Here is a tiny trained network, its code and every weight. The questions are about switching its units off for an input and a class, where a switched-off unit gives its printed mean instead of its output.

import numpy as np


def w(rows, s, z=0):
    codes = np.array(rows[::2]) - 128.0
    scale = np.full(codes.shape[1], s)
    scale[-1] = z or s
    return codes * scale


def f(y):
    return y / 2 * (1 + np.tanh(0.7978845608 * (y + 0.044715 * y**3)))


def log_softmax(a):
    a = a - a.max(-1, keepdims=True)
    return a - np.log(np.exp(a).sum(-1, keepdims=True))


def net(x, mask):
    res = np.array(x, float).reshape(1, 7) / 4 @ E
    y = f(res @ A[0][:, :-1].T + A[0][:, -1])
    res = res + np.where(mask, y, B[0][:, -1]) @ B[0][:, :-1]
    return log_softmax(res[-1] @ U[:, :-1].T + U[:, -1])


A, B = {}, {}
E = w([
[47,147,188,191,189,115,21,101],'x0',
[80,26,64,128,79,237,50,73],'x1',
[121,86,56,202,205,84,116,129],'x2',
[159,254,193,164,140,114,172,72],'x3',
[185,164,98,239,187,137,160,6],'x4',
[128,249,80,159,100,145,201,225],'x5',
[185,155,44,159,48,226,106,111],'x6',
],0.0085)
A[0] = w([
[141,110,150,103,174,121,151,152,66],'neuron 1',
[156,58,68,150,147,161,107,151,166],'neuron 2',
[144,213,125,158,134,174,158,146,246],'neuron 3',
[72,93,128,90,97,182,57,127,98],'neuron 4',
[167,65,31,131,186,109,74,126,115],'neuron 5',
[116,220,150,159,133,114,135,113,6],'neuron 6',
[95,100,171,72,129,32,110,163,167],'neuron 7',
[115,123,192,52,119,32,130,187,161],'neuron 8',
[63,113,117,124,124,179,1,155,125],'neuron 9',
[97,186,134,231,151,46,161,154,222],'neuron 10',
[110,41,195,150,107,133,58,47,208],'neuron 11',
[126,52,148,99,144,95,108,192,250],'neuron 12',
[154,201,99,111,33,184,212,153,124],'neuron 13',
[115,249,174,192,145,88,161,101,107],'neuron 14',
],0.0097,0.0028)
B[0] = w([
[92,93,170,143,99,130,134,86,146],'neuron 1',
[119,106,54,157,72,85,156,147,198],'neuron 2',
[205,211,158,146,158,90,139,200,213],'neuron 3',
[103,105,88,134,144,191,72,191,199],'neuron 4',
[117,32,82,163,77,98,173,115,206],'neuron 5',
[109,144,94,146,168,115,208,134,187],'neuron 6',
[54,83,221,104,133,118,111,104,207],'neuron 7',
[51,148,255,7,147,59,127,147,221],'neuron 8',
[130,101,74,156,183,153,56,204,206],'neuron 9',
[110,159,129,160,173,70,156,138,241],'neuron 10',
[174,71,105,114,200,196,40,25,243],'neuron 11',
[25,119,94,92,91,98,121,162,198],'neuron 12',
[208,197,180,25,81,222,161,209,245],'neuron 13',
[181,136,105,193,202,54,175,111,249],'neuron 14',
],0.0082,0.013)
U = w([
[149,181,118,202,182,57,191,145,161],'0',
[2,100,196,102,113,61,129,184,115],'1',
[83,73,60,177,127,152,23,174,4],'2',
[186,103,142,146,182,132,76,2,90],'3',
[109,37,45,182,65,75,210,137,167],'4',
[191,186,137,94,27,170,170,201,223],'5',
],0.0094,0.002)

Each question gives the input, the list of numbers given to net, and the class t.
The units are the neurons (one row each of A and B). Each row of codes is followed by its name. A weight is (code - 128) times the scale printed after its matrix; where a second scale follows, it is the last column's (A, B and U).
mask holds one flag per neuron, in row order. A switched-off neuron (its flag False) gives its mean, the last column of its row in B, instead of its output. The means were averaged over made-up inputs and are rounded, as every weight is.
A unit's drop is (log p(t) with every unit on - log p(t) with that unit switched off) / (log p(t) with every unit on - log p(t) with every unit switched off).
The circuit of an input: a set's keep is (log p(t) with only the set's units on - log p(t) with every unit switched off) / (log p(t) with every unit on - log p(t) with every unit switched off). Starting from the 12 units with the biggest drops (on a tie, the unit counted first), units are removed one at a time, each time the one whose removal leaves the highest keep (on an exact tie, the one counted first), for as long as the keep stays at least 0.8.
circuit, biggest first: the units of the circuit, biggest drop first
k most important neurons: the k neurons with the biggest drops, biggest first
drop of u: that unit's drop, to one decimal
input [8,-4,-4,-1,4,-8,-6], class 3: circuit, biggest first -> neuron 11
input [-4,-4,-6,-3,8,-3,0], class 5: 2 most important neurons -> neuron 11; neuron 10
input [-6,4,6,5,-2,-2,-5], class 4: circuit, biggest first -> neuron 8; neuron 3
input [3,7,4,0,-6,4,-7], class 2: 2 most important neurons -> neuron 9; neuron 4
input [3,8,-7,-1,-8,6,1], class 2: 2 most important neurons -> neuron 9; neuron 4
input [5,-6,-2,7,-8,4,0], class 0: 4 most important neurons -> neuron 14; neuron 3; neuron 6; neuron 10
input [4,1,1,-2,3,1,-3], class 2: 2 most important neurons -> neuron 14; neuron 8
input [0,2,-8,0,-7,-7,1], class 2: 2 most important neurons -> neuron 11; neuron 4
input [4,1,7,-8,3,6,7], class 4: 3 most important neurons -> neuron 5; neuron 2; neuron 11
input [2,-7,5,2,-1,-1,-3], class 1: 3 most important neurons -> neuron 8; neuron 7; neuron 3
input [5,4,7,-3,2,4,-8], class 2: 3 most important neurons -> neuron 8; neuron 9; neuron 14
input [-6,6,6,-3,-7,-4,-3], class 2: 2 most important neurons -> neuron 4; neuron 9
input [6,8,-3,-5,7,-8,4], class 2: drop of neuron 9 -> 0.1
input [-1,5,-7,3,-3,-7,8], class 2: circuit, biggest first -> neuron 4
input [0,3,3,7,1,-3,-4], class 3: drop of neuron 4 -> 0.0
input [4,5,2,7,-6,8,-5], class 0: drop of neuron 14 -> 0.3
input [-7,4,1,4,2,-2,0], class 5: drop of neuron 11 -> 0.1
